After every row comes roughly how far along a hidden order it lies, from 0 to 9.
In the rows, 100 means zero.
| 100 |  87 | 125 |  97 |  84 | 105 |  99 | 100 | 100 | 132 |  56 |  85 | 104 | 101 |  80 | 101 |  89 |  83 | 106 | 105 |  87 |  90 | 102 |
1
|  97 |  99 | 125 |  96 |  91 | 106 |  99 | 100 |  93 | 117 |  82 |  95 | 101 | 101 |  95 | 115 |  86 |  80 | 109 | 105 |  92 |  96 |  98 |
2
| 100 |  88 | 104 | 101 |  94 | 102 |  96 | 100 | 101 | 175 |  68 |  88 | 102 | 102 |  89 | 108 |  96 |  96 | 102 |  91 |  91 |  90 |  96 |
4
| 103 | 111 | 128 |  98 |  79 | 102 |  97 |  98 |  98 | 139 |  48 |  93 | 102 | 104 |  80 | 104 |  92 | 105 |  98 |  91 |  89 |  89 | 104 |
3
| 109 |  90 | 128 |  98 |  63 | 105 | 101 |  95 | 100 |  88 |  33 |  99 | 109 | 107 |  56 |  82 |  84 | 109 | 110 |  97 |  84 |  82 | 110 |
5
|  97 |  79 | 110 | 100 |  94 | 105 | 102 | 100 |  92 |  62 | 117 | 111 | 104 | 100 | 105 | 103 |  83 |  98 | 116 | 103 |  98 |  95 |  97 |
3
|  95 | 162 | 144 | 102 |  86 |  97 |  98 |  98 |  94 |  41 | 103 | 122 |  94 | 100 | 128 | 108 |  93 | 114 |  97 | 110 | 100 | 101 | 106 |
6
|  99 |  73 | 116 | 106 |  93 | 107 |  97 | 100 |  99 |  99 |  98 |  99 | 105 | 102 |  85 | 101 |  86 |  95 | 119 | 112 |  92 |  94 |  99 |
6
|  98 | 118 | 125 |  94 |  88 | 102 | 100 |  99 |  96 | 119 |  61 |  96 | 100 | 101 |  97 | 107 |  92 |  82 | 102 | 103 |  90 |  94 | 102 |
2
|  99 |  72 |  93 | 106 | 103 | 102 |  97 | 100 |  97 | 132 | 114 | 105 | 104 | 102 |  99 | 107 |  91 | 111 | 111 |  88 | 100 |  94 |  93 |
9
|  98 |  97 | 111 | 105 |  95 | 102 |  99 |  99 |  95 |  63 | 115 | 120 | 104 | 103 | 107 |  98 |  87 | 107 | 117 | 104 |  98 |  95 |  99 |
4
| 101 |  86 | 108 | 103 |  93 | 104 |  98 |  99 |  94 |  97 |  99 | 111 | 105 | 104 |  87 | 103 |  86 | 107 | 117 |  96 |  96 |  94 |  99 |
6
|  90 | 164 | 169 |  93 |  88 | 103 |  94 | 100 |  85 | 137 |  75 |  93 |  89 |  99 | 121 | 151 |  87 |  86 |  86 | 107 |  93 | 103 | 101 |
0
| 101 |  97 |  89 |  99 | 104 |  99 |  97 | 101 | 105 | 177 |  62 |  90 | 102 | 103 |  83 |  98 | 106 |  83 | 104 |  97 |  90 |  97 |  99 |
0
| 103 |  91 | 127 | 105 |  86 | 105 |  94 |  98 |  97 | 141 |  76 |  94 | 103 | 104 |  76 | 113 |  88 | 112 | 105 |  94 |  91 |  92 | 100 |
5
|  94 | 148 |  96 | 100 | 105 |  90 | 101 | 101 | 102 |  83 | 104 | 116 |  95 |  97 | 141 |  92 | 111 | 101 |  93 | 101 | 103 | 102 | 101 |
6
| 100 |  65 |  83 | 109 | 108 | 104 |  96 | 100 |  94 | 113 | 134 | 116 | 106 | 104 |  96 | 106 |  87 | 117 | 121 |  88 | 102 |  95 |  92 |
5
| 101 | 100 |  85 | 102 | 100 |  96 | 101 |  99 |  99 |  93 | 104 | 117 | 103 | 102 | 112 |  89 |  99 | 115 | 107 |  85 | 102 |  93 |  98 |
5
|  95 | 104 | 129 |  98 |  90 | 105 |  99 | 100 |  93 | 103 |  88 | 100 | 101 | 100 | 106 | 113 |  85 |  86 | 109 | 108 |  92 |  94 |  99 |
3
| 104 | 101 |  89 | 102 |  95 |  97 |  97 |  99 | 109 | 180 |  43 |  95 | 104 | 105 |  79 |  84 | 108 |  98 | 104 |  90 |  87 |  90 | 101 |
3
| 102 |  55 | 107 | 103 |  90 | 108 | 101 |  99 |  99 |  87 |  91 | 101 | 109 | 103 |  77 |  89 |  85 |  90 | 125 | 110 |  90 |  91 | 100 |
3
| 100 | 105 |  80 |  94 | 100 |  95 | 101 | 101 | 110 | 179 |  42 |  84 | 100 |  99 |  98 |  86 | 115 |  79 |  92 |  92 |  90 |  94 |  99 |
1
|  98 | 111 | 130 | 101 |  89 | 103 |  97 | 100 |  98 | 113 |  74 |  98 | 100 | 101 |  95 | 107 |  91 |  94 | 105 | 108 |  91 |  95 | 102 |
6
| 101 | 106 | 115 | 100 |  90 | 102 | 101 |  98 |  93 |  44 | 106 | 119 | 102 | 104 |  97 |  98 |  87 | 108 | 112 | 102 |  99 |  98 | 103 |
1
| 103 |  69 | 114 | 100 |  86 | 108 |  99 |  99 |  97 | 119 |  71 |  96 | 107 | 105 |  67 | 100 |  84 |  94 | 117 |  99 |  89 |  90 | 101 |
3
| 102 |  83 |  91 | 105 |  96 | 100 |  99 |  99 | 101 | 113 |  97 | 109 | 105 | 103 |  96 |  93 |  96 | 114 | 109 |  91 |  97 |  92 |  98 |
9
| 100 |  77 |  99 | 108 |  96 | 103 |  99 |  99 |  98 |  67 | 122 | 117 | 105 | 103 |  99 |  91 |  89 | 114 | 121 | 101 |  99 |  94 |  99 |
6
|  96 | 103 | 128 | 100 |  87 | 103 |  98 | 100 | 100 | 138 |  58 |  93 | 102 | 100 |  98 | 103 |  92 |  82 | 107 | 108 |  86 |  90 | 100 |
2
|  98 | 146 | 107 | 103 | 100 |  93 |  98 | 100 |  99 |  83 | 110 | 115 |  95 | 100 | 130 | 103 | 105 | 123 |  91 |  91 | 106 | 101 | 101 |
7
|  95 | 111 | 127 | 105 |  94 | 102 |  98 | 100 |  90 |  58 | 129 | 118 | 100 | 100 | 119 | 113 |  84 | 112 | 110 | 104 | 101 |  98 |  99 |
6
|  96 |  95 | 150 | 103 |  84 | 109 |  95 | 100 |  94 | 122 |  86 |  87 | 100 | 101 |  89 | 123 |  67 |  91 | 109 | 113 |  89 |  94 | 100 |
4
| 102 |  83 | 124 | 105 |  86 | 105 |  94 |  99 |  99 | 156 |  68 |  92 | 104 | 105 |  75 | 108 |  88 | 102 | 110 |  97 |  89 |  89 | 100 |
4
| 100 | 125 | 131 |  95 |  85 | 102 |  97 |  98 |  93 | 133 |  61 |  96 |  99 | 104 |  88 | 119 |  90 |  98 |  96 |  93 |  92 |  95 | 102 |
0
| 100 |  65 | 129 | 103 |  81 | 109 |  99 |  99 |  96 |  86 |  86 |  99 | 108 | 102 |  85 |  99 |  78 |  97 | 120 | 108 |  90 |  87 | 100 |
5
| 103 |  88 |  97 | 106 |  99 | 101 |  96 |  99 |  97 | 116 | 102 | 109 | 103 | 106 |  84 | 102 |  92 | 119 | 110 |  88 |  99 |  96 |  99 |
4
| 100 |  86 | 102 | 101 |  97 | 104 |  99 |  99 |  94 |  99 | 102 | 110 | 104 | 104 |  88 | 104 |  87 |  99 | 117 |  97 |  96 |  96 |  98 |
4
| 102 |  60 | 100 | 104 |  96 | 106 |  96 | 100 |  99 | 178 |  80 |  89 | 107 | 104 |  72 | 109 |  89 |  98 | 113 |  90 |  90 |  89 |  95 |
3
| 104 |  70 |  98 | 104 |  94 | 104 |  96 |  99 |  98 | 145 |  87 |  95 | 106 | 105 |  74 | 105 |  91 | 112 | 109 |  85 |  95 |  90 |  97 |
4
|  98 |  71 | 118 |  98 |  92 | 109 |  99 | 101 |  96 | 135 |  74 |  88 | 106 | 102 |  80 | 107 |  84 |  72 | 119 | 110 |  86 |  92 |  97 |
0
|  90 | 200 | 181 |  94 |  79 |  98 |  98 |  99 |  87 |  36 |  92 | 115 |  87 |  97 | 146 | 130 |  90 |  98 |  84 | 119 |  99 | 105 | 109 |
4
|  97 | 117 | 118 | 102 |  94 |  99 |  99 | 100 | 101 |  90 |  89 | 104 |  99 |  99 | 112 |  95 |  98 |  96 | 103 | 110 |  95 |  97 | 102 |
7
|  96 | 126 | 143 |  99 |  88 | 103 |  95 |  99 |  91 | 118 |  82 |  99 |  97 | 101 | 105 | 125 |  87 |  99 |  98 | 102 |  94 |  97 | 100 |
6
| 102 | 123 |  99 |  97 |  94 |  97 | 100 |  98 |  97 | 115 |  77 | 112 | 100 | 104 |  99 |  98 |  99 | 109 |  98 |  83 |  98 |  95 | 102 |
2
| 100 |  56 |  93 | 102 | 100 | 106 |  98 | 101 |  99 | 149 |  91 |  94 | 107 | 102 |  81 | 102 |  89 |  88 | 119 |  97 |  91 |  91 |  93 |
5
|  95 | 112 | 136 | 105 |  91 | 105 |  98 |  99 |  90 |  49 | 123 | 117 | 100 | 101 | 113 | 113 |  81 | 109 | 113 | 110 |  99 |  98 | 100 |
6
|  97 |  77 | 110 | 104 |  99 | 106 |  95 | 100 |  96 | 142 |  95 |  97 | 104 | 103 |  88 | 114 |  86 |  93 | 116 | 101 |  92 |  93 |  95 |
5
|  99 |  95 | 100 | 100 |  95 | 102 | 102 |  99 |  94 |  66 | 104 | 120 | 106 | 104 |  99 |  90 |  89 | 103 | 119 |  98 |  97 |  95 | 100 |
1
| 107 |  49 |  74 | 109 |  97 | 101 |  98 |  99 | 107 | 124 |  89 | 104 | 110 | 105 |  71 |  77 |  97 | 116 | 119 |  89 |  95 |  88 |  98 |
9
| 106 |  74 | 112 | 104 |  85 | 105 |  96 |  98 |  98 | 137 |  73 |  97 | 107 | 107 |  63 | 101 |  86 | 112 | 112 |  90 |  91 |  88 | 101 |
3
| 103 |  85 | 108 | 103 |  92 | 103 |  96 |  98 |  96 | 128 |  87 | 101 | 104 | 104 |  83 | 108 |  89 | 117 | 105 |  85 |  96 |  91 |  99 |
4
|  97 | 109 | 120 |  99 |  96 | 104 |  99 |  99 |  85 |  66 | 125 | 116 |  99 | 102 | 108 | 122 |  82 | 109 | 108 |  94 | 103 | 100 |  98 |
2
| 103 |  89 | 100 | 102 |  95 | 101 |  99 |  98 |  95 | 103 | 106 | 109 | 103 | 103 |  93 | 104 |  92 | 118 | 104 |  85 | 101 |  95 |  98 |
4
|  94 | 187 | 164 |  89 |  78 |  97 | 100 |  99 |  92 |  95 |  51 |  97 |  90 |  98 | 127 | 122 |  95 |  89 |  77 | 107 |  92 |  99 | 108 |
4
| 101 |  97 | 100 | 108 | 100 | 100 |  95 |  99 |  96 | 127 | 105 | 111 | 102 | 105 |  95 | 108 |  93 | 120 | 107 |  87 |  99 |  95 |  97 |
5
| 101 |  23 |  93 | 102 | 100 | 112 |  99 | 101 |  99 | 155 |  90 |  80 | 111 | 102 |  63 | 105 |  84 |  78 | 125 | 103 |  89 |  90 |  92 |
0
| 101 |  73 | 106 | 104 | 100 | 107 |  98 |  99 |  88 |  77 | 136 | 113 | 104 | 104 |  88 | 116 |  81 | 113 | 116 |  94 | 104 |  99 |  96 |
3
|  98 |  81 | 118 | 107 |  99 | 106 |  92 | 100 |  94 | 164 |  96 |  91 | 102 | 102 |  88 | 125 |  88 | 106 | 107 |  94 |  95 |  94 |  95 |
6
| 100 | 107 | 112 | 102 |  95 | 102 |  95 |  99 |  93 | 140 |  92 | 102 | 100 | 104 |  92 | 119 |  91 | 109 | 102 |  88 |  97 |  95 |  98 |
3
|  92 |  90 | 118 | 103 | 106 | 107 |  93 | 102 |  93 | 178 | 100 |  91 | 100 | 101 | 101 | 133 |  86 |  80 | 112 | 104 |  92 |  98 |  91 |
2
|  98 |  97 | 118 | 102 |  92 | 104 |  97 | 100 |  98 | 128 |  81 |  96 | 102 | 101 |  93 | 107 |  91 |  92 | 108 | 106 |  91 |  94 | 100 |
5
|  98 |  89 | 121 | 105 |  89 | 103 |  99 |  99 |  93 |  61 | 117 | 116 | 104 | 101 | 111 | 101 |  83 | 113 | 115 | 101 |  99 |  93 |  99 |
7
|  97 | 138 | 106 |  92 |  93 |  95 | 105 | 100 | 101 |  79 |  70 | 109 |  99 |  99 | 120 |  85 | 104 |  83 |  98 | 104 |  95 |  98 | 104 |
1
|  97 | 133 | 147 |  96 |  85 | 103 |  97 |  99 |  91 | 106 |  73 |  98 |  97 | 101 |  99 | 121 |  87 |  93 |  98 | 106 |  92 |  98 | 103 |
4
| 100 |  73 | 118 | 103 |  91 | 108 |  95 | 100 |  98 | 154 |  69 |  90 | 106 | 104 |  72 | 109 |  84 |  87 | 117 | 102 |  86 |  90 |  98 |
1
| 101 |  74 | 122 | 104 |  85 | 107 | 100 |  98 |  91 |  44 | 118 | 118 | 107 | 103 |  94 | 101 |  76 | 118 | 120 |  99 |  98 |  91 | 100 |
5
| 110 |  69 | 109 | 100 |  77 | 105 | 101 |  97 | 106 | 101 |  42 |  95 | 110 | 108 |  46 |  75 |  91 | 100 | 116 | 101 |  85 |  86 | 108 |
4
| 102 |  97 | 100 | 100 |  98 | 101 |  97 | 100 | 102 | 156 |  75 |  88 | 100 | 102 |  84 | 106 | 101 | 100 |  96 |  92 |  95 |  97 |  99 |
3
|  99 | 121 | 126 | 100 |  93 | 102 |  97 |  99 |  92 |  89 |  97 | 109 |  99 | 103 |  99 | 114 |  89 | 104 | 105 | 101 |  97 | 102 | 102 |
5
| 105 |  66 | 110 | 104 |  89 | 107 |  97 |  99 | 101 | 116 |  78 |  95 | 107 | 106 |  63 |  95 |  88 |  99 | 118 | 103 |  90 |  92 | 102 |
5
| 101 |  20 |  93 | 108 | 105 | 113 |  95 | 101 |  95 | 139 | 117 |  94 | 111 | 105 |  61 | 111 |  78 |  91 | 135 | 103 |  92 |  94 |  91 |
4
| 107 | 100 | 113 |  99 |  82 | 102 | 100 |  97 | 103 | 101 |  56 |  98 | 104 | 105 |  67 |  86 |  96 | 103 | 104 |  99 |  91 |  92 | 107 |
5
| 103 |  85 |  94 | 105 |  98 | 101 |  96 |  99 | 100 | 146 |  89 | 101 | 103 | 104 |  85 | 103 |  96 | 116 | 105 |  83 |  97 |  93 |  97 |
5
